Below are the code and all the weights of a small trained network. Each question names an input and a class and asks about switching units off, where a switched-off unit gives its printed mean instead of its output.

import numpy as np


def w(rows, s, z=0):
    codes = np.array(rows[::2]) - 128.0
    scale = np.full(codes.shape[1], s)
    scale[-1] = z or s
    return codes * scale


def norm(h):
    return h / np.sqrt((h * h).mean(-1, keepdims=True) + 1e-5)


def f(y):
    return y / 2 * (1 + np.tanh(0.7978845608 * (y + 0.044715 * y**3)))


def log_softmax(a):
    a = a - a.max(-1, keepdims=True)
    return a - np.log(np.exp(a).sum(-1, keepdims=True))


def net(x, mask):
    res = np.array(x, float).reshape(1, 2) / 4 @ E
    u = 0
    for l in range(3):
        y = f(norm(res) @ A[l][:, :-1].T + A[l][:, -1])
        res = res + np.where(mask[u : u + 11], y, B[l][:, -1]) @ B[l][:, :-1]
        u += 11
    return log_softmax(norm(res)[-1] @ U[:, :-1].T + U[:, -1])


A, B = {}, {}
E = w([
[184,9,16,136,28],'x0',
[132,2,69,112,201],'x1',
],0.0072)
A[0] = w([
[136,131,87,133,159,66],'L0N1',
[139,203,150,174,69,62],'L0N2',
[91,95,136,158,129,50],'L0N3',
[156,135,185,119,74,3],'L0N4',
[150,189,123,126,86,31],'L0N5',
[150,135,126,177,92,71],'L0N6',
[120,201,186,170,39,51],'L0N7',
[73,178,197,159,150,59],'L0N8',
[219,137,108,186,16,119],'L0N9',
[174,163,106,161,10,30],'L0N10',
[157,110,131,140,92,69],'L0N11',
],0.012,0.0051)
B[0] = w([
[185,122,153,51,100,124],'L0N1',
[254,86,232,79,141,205],'L0N2',
[122,118,143,104,116,116],'L0N3',
[104,80,164,76,147,133],'L0N4',
[198,63,191,50,153,155],'L0N5',
[147,177,94,97,95,138],'L0N6',
[246,131,252,86,64,233],'L0N7',
[109,208,80,168,191,221],'L0N8',
[107,73,33,86,38,254],'L0N9',
[123,19,73,4,120,212],'L0N10',
[151,159,63,123,161,139],'L0N11',
],0.0064,0.0074)
A[1] = w([
[116,133,76,134,80,19],'L1N1',
[120,144,166,129,125,2],'L1N2',
[142,146,233,135,98,113],'L1N3',
[144,162,131,149,34,82],'L1N4',
[162,172,190,144,91,35],'L1N5',
[76,196,63,138,186,68],'L1N6',
[112,128,55,121,30,20],'L1N7',
[127,189,175,102,169,144],'L1N8',
[133,141,157,133,6,62],'L1N9',
[133,99,143,148,124,155],'L1N10',
[74,104,138,106,111,101],'L1N11',
],0.015,0.0038)
B[1] = w([
[104,178,166,174,170,164],'L1N1',
[179,79,102,173,156,129],'L1N2',
[108,101,20,201,161,224],'L1N3',
[137,101,110,78,211,150],'L1N4',
[134,174,101,169,158,193],'L1N5',
[107,3,247,75,131,194],'L1N6',
[133,171,168,253,96,242],'L1N7',
[124,85,223,203,185,254],'L1N8',
[87,77,155,47,187,182],'L1N9',
[133,225,110,102,127,148],'L1N10',
[111,217,104,137,153,134],'L1N11',
],0.011,0.0066)
A[2] = w([
[204,118,80,74,131,154],'L2N1',
[94,148,72,218,54,8],'L2N2',
[140,129,111,249,106,160],'L2N3',
[169,84,111,85,37,111],'L2N4',
[123,118,135,134,120,93],'L2N5',
[106,111,173,112,146,230],'L2N6',
[138,105,156,114,150,189],'L2N7',
[112,74,128,39,114,117],'L2N8',
[101,116,144,100,154,251],'L2N9',
[91,104,55,97,110,98],'L2N10',
[53,125,161,148,155,184],'L2N11',
],0.017,0.0028)
B[2] = w([
[48,119,114,96,150,190],'L2N1',
[22,17,106,176,19,217],'L2N2',
[179,221,99,167,85,251],'L2N3',
[173,186,90,134,109,206],'L2N4',
[125,126,118,135,140,129],'L2N5',
[140,133,108,128,73,177],'L2N6',
[133,133,94,105,63,173],'L2N7',
[128,238,95,141,188,198],'L2N8',
[134,134,88,105,99,165],'L2N9',
[79,76,250,192,159,172],'L2N10',
[172,126,82,69,108,177],'L2N11',
],0.011,0.012)
U = w([
[171,171,59,27,81,175],'0',
[147,37,238,60,160,151],'1',
[2,138,139,124,209,2],'2',
[204,166,181,229,182,101],'3',
[80,129,91,213,40,171],'4',
],0.022,0.0028)

Each question gives the input, the list of numbers given to net, and the class t.
The units are the neurons (one row each of A and B). Each row of codes is followed by its name. A weight is (code - 128) times the scale printed after its matrix; where a second scale follows, it is the last column's (A, B and U).
mask holds one flag per neuron, layer by layer. A switched-off neuron (its flag False) gives its mean, the last column of its row in B, instead of its output. The means were averaged over made-up inputs and are rounded, as every weight is.
A unit's drop is (log p(t) with every unit on - log p(t) with that unit switched off) / (log p(t) with every unit on - log p(t) with every unit switched off).
unit that matters most: the unit with the biggest drop
k most important neurons: the k neurons with the biggest drops, biggest first
top k neurons in layer l: the k neurons of layer l with the biggest drops, biggest first
input [-1,7], class 2: top 3 neurons in layer 1 : [L1N8 L1N7 L1N6]
input [-1,-5], class 1: top 2 neurons in layer 0 : [L0N7 L0N5]
input [-2,1], class 1: most important neuron : [L1N6]
input [-1,4], class 2: 2 most important neurons : [L1N8 L0N8]
input [-1,0], class 1: 2 most important neurons : [L0N8 L1N6]
input [-2,4], class 0: 2 most important neurons : [L0N9 L0N10]
input [-1,8], class 2: top 3 neurons in layer 1 : [L1N8 L1N7 L1N6]
input [0,4], class 2: 2 most important neurons : [L1N8 L1N7]
input [-3,0], class 1: 2 most important neurons : [L1N6 L0N8]
input [8,-7], class 0: 2 most important neurons : [L1N9 L1N3]
input [-3,8], class 0: 3 most important neurons : [L0N9 L1N3 L0N10]
input [1,5], class 2: top 2 neurons in layer 0 : [L0N9 L0N7]
input [-3,3], class 1: top 2 neurons in layer 0 : [L0N7 L0N9]
input [1,7], class 2: unit that matters most : L1N7
input [1,3], class 2: top 2 neurons in layer 0 : [L0N9 L0N8]
input [1,4], class 2: top 2 neurons in layer 1 : [L1N8 L1N7]
input [-1,2], class 0: top 2 neurons in layer 1 : [L1N3 L1N7]
input [-2,-7], class 3: top 2 neurons in layer 1 : [L1N3 L1N5]
input [-6,8], class 1: 3 most important neurons : [L0N9 L0N10 L2N3]
input [-4,7], class 0: unit that matters most : L0N9
